[.09,-.39,-.18,.07,-.69,.05,.32,.33,.34,-.09,-.01,.15,.14,.12,.12,-.01,-.08,-.09,-.13,.65] => <43>/Ruk
[.07,-.20,-.16,-.19,-.53,.00,.13,.19,.12,.10,.09,.19,.11,-.06,.03,.05,-.05,-.16,-.13,.35] => <43>/gam
[.02,.04,.02,.10,-.37,.10,-.10,-.01,.04,-.05,-.03,.38,.10,-.09,.26,-.38,.29,-.05,.09,.33] => <38>/gida
[-.03,-.30,-.10,.18,-.61,-.02,.14,.16,.07,.00,.08,.09,.06,-.04,.42,.22,-.50,-.16,-.34,.57] => <37>/tomez
[-.10,-.06,.16,-.01,-.41,-.01,.19,.43,.04,-.16,.07,-.03,.15,-.05,.53,.03,-.50,.08,-.08,.75] => <39>/Dud
[.06,-.23,-.10,-.08,-.31,-.12,.06,.10,-.07,.01,.08,-.05,-.01,-.02,.09,.16,-.25,-.27,-.18,.19] => <37>/tomez
[-.16,.03,.09,.07,-.53,-.20,.04,.54,.03,-.26,.13,.18,.23,.01,.39,.09,-.49,.19,-.22,.86] => <39>/Dud
[.07,-.24,-.09,.04,-.78,-.01,.16,.54,.34,-.09,.06,.21,.20,.13,.12,-.08,.02,.15,-.12,.71] => <43>/Ruk
[-.03,-.29,-.01,.02,-.65,.01,.07,.30,.09,-.09,.12,.15,.10,.03,.47,.21,-.47,-.11,-.39,.50] => <37>/tomez
[.06,-.21,.17,.09,-.74,.06,-.19,.45,.07,-.14,.01,.40,.12,-.05,.33,-.36,.27,-.11,-.01,.66] => <38>/Vit
[.03,-.18,-.21,-.02,-.65,.07,-.21,.34,.12,-.06,.03,.12,.09,-.08,.04,-.13,.23,-.02,-.12,.55] => <43>/nepe
[.03,-.08,.05,.06,-.41,.00,-.14,.21,-.01,-.12,-.02,.13,.11,.03,.10,-.44,.22,-.02,-.04,.39] => <38>/Vit
[.03,-.22,-.18,-.03,-.57,-.03,.24,.27,-.08,-.07,.00,.20,.08,-.16,.06,-.12,.06,-.09,-.20,.64] => <43>/nepe
[.10,-.01,.06,.06,-.55,.09,-.24,.33,.09,-.25,.04,.31,.04,-.03,.26,-.34,.37,-.08,.03,.38] => <38>/Vit
[-.03,-.37,-.08,.09,-.53,.00,.01,.22,-.01,-.16,.14,.13,.08,-.03,.29,-.05,-.35,-.39,-.26,.51] => <37>/tomez
[.00,.06,.38,-.04,-.36,.01,.10,.32,.19,-.21,.07,.07,.17,-.12,.36,.08,.08,-.10,-.08,.45] => <39>/bemo
[.10,-.16,-.03,.13,-.53,-.03,.13,.17,.16,-.07,-.01,.17,-.09,-.02,.12,-.03,.04,-.03,-.18,.29] => <43>/gam
[.00,-.29,.09,.04,-.43,.09,.19,.01,-.03,-.23,.11,.05,.13,-.08,.10,.31,-.34,-.18,-.10,.48] => <37>/zalu
[-.07,-.21,-.12,.07,-.58,.02,.05,.11,-.09,-.19,.08,-.32,.02,.01,.07,.17,-.32,-.17,-.22,.42] => <37>/votud
[-.03,-.01,.16,-.18,-.54,-.08,.20,.49,.09,-.13,.13,.12,.41,-.05,.27,.03,-.28,.14,-.13,.84] => <39>/Dud
[.04,-.03,.13,.10,-.51,.06,-.15,.32,.04,-.32,.00,.33,.07,-.03,.35,-.41,.21,-.04,.03,.62] => <38>/gida
[.05,-.13,.03,.04,-.48,.03,.12,.29,.07,-.14,-.03,.27,.14,-.04,.15,-.26,.20,-.01,.10,.61] => <38>/pozas
[.03,-.21,-.15,-.06,-.60,-.15,.02,.35,.06,-.02,.31,.08,.15,.05,.14,-.08,.11,-.12,-.16,.65] => <43>/gam
[.01,-.33,.04,.06,-.59,-.02,.21,.15,.01,-.14,.21,-.01,.07,.02,.39,.21,-.49,-.12,-.27,.80] => <37>/zalu
[.05,-.18,-.09,.11,-.77,.09,.20,.48,.26,.12,.06,.19,.18,.04,.07,.02,.18,-.15,-.18,.64] => <43>/gam
[-.04,-.22,-.08,.07,-.53,.06,.28,.24,.15,-.09,-.04,.11,.05,-.22,-.09,-.10,.12,-.09,-.12,.58] => <43>/nepe
[.04,-.26,.00,.06,-.68,-.01,.37,.36,.26,.02,.11,.22,.19,.03,.24,.01,-.11,-.17,-.20,.82] => <43>/Ruk
[.09,-.18,-.12,-.04,-.56,-.01,.00,.21,.12,-.13,.03,.11,.08,-.03,.04,-.11,.18,-.13,-.11,.61] => <43>/nepe
[.12,-.17,.03,-.01,-.73,-.01,.18,.43,.38,-.05,-.04,.18,.01,-.01,.08,.03,.10,-.05,-.16,.76] => <43>/Ruk
[-.01,.10,.05,.04,-.20,.09,-.16,-.09,.09,-.02,.03,-.03,-.03,-.01,.06,-.42,.35,-.14,.14,.17] => <38>/Vit
[.10,-.21,.03,.17,-.40,-.03,.10,.06,.04,-.19,.17,.06,.15,.10,.15,.24,-.35,-.17,-.11,.57] => <37>/zalu
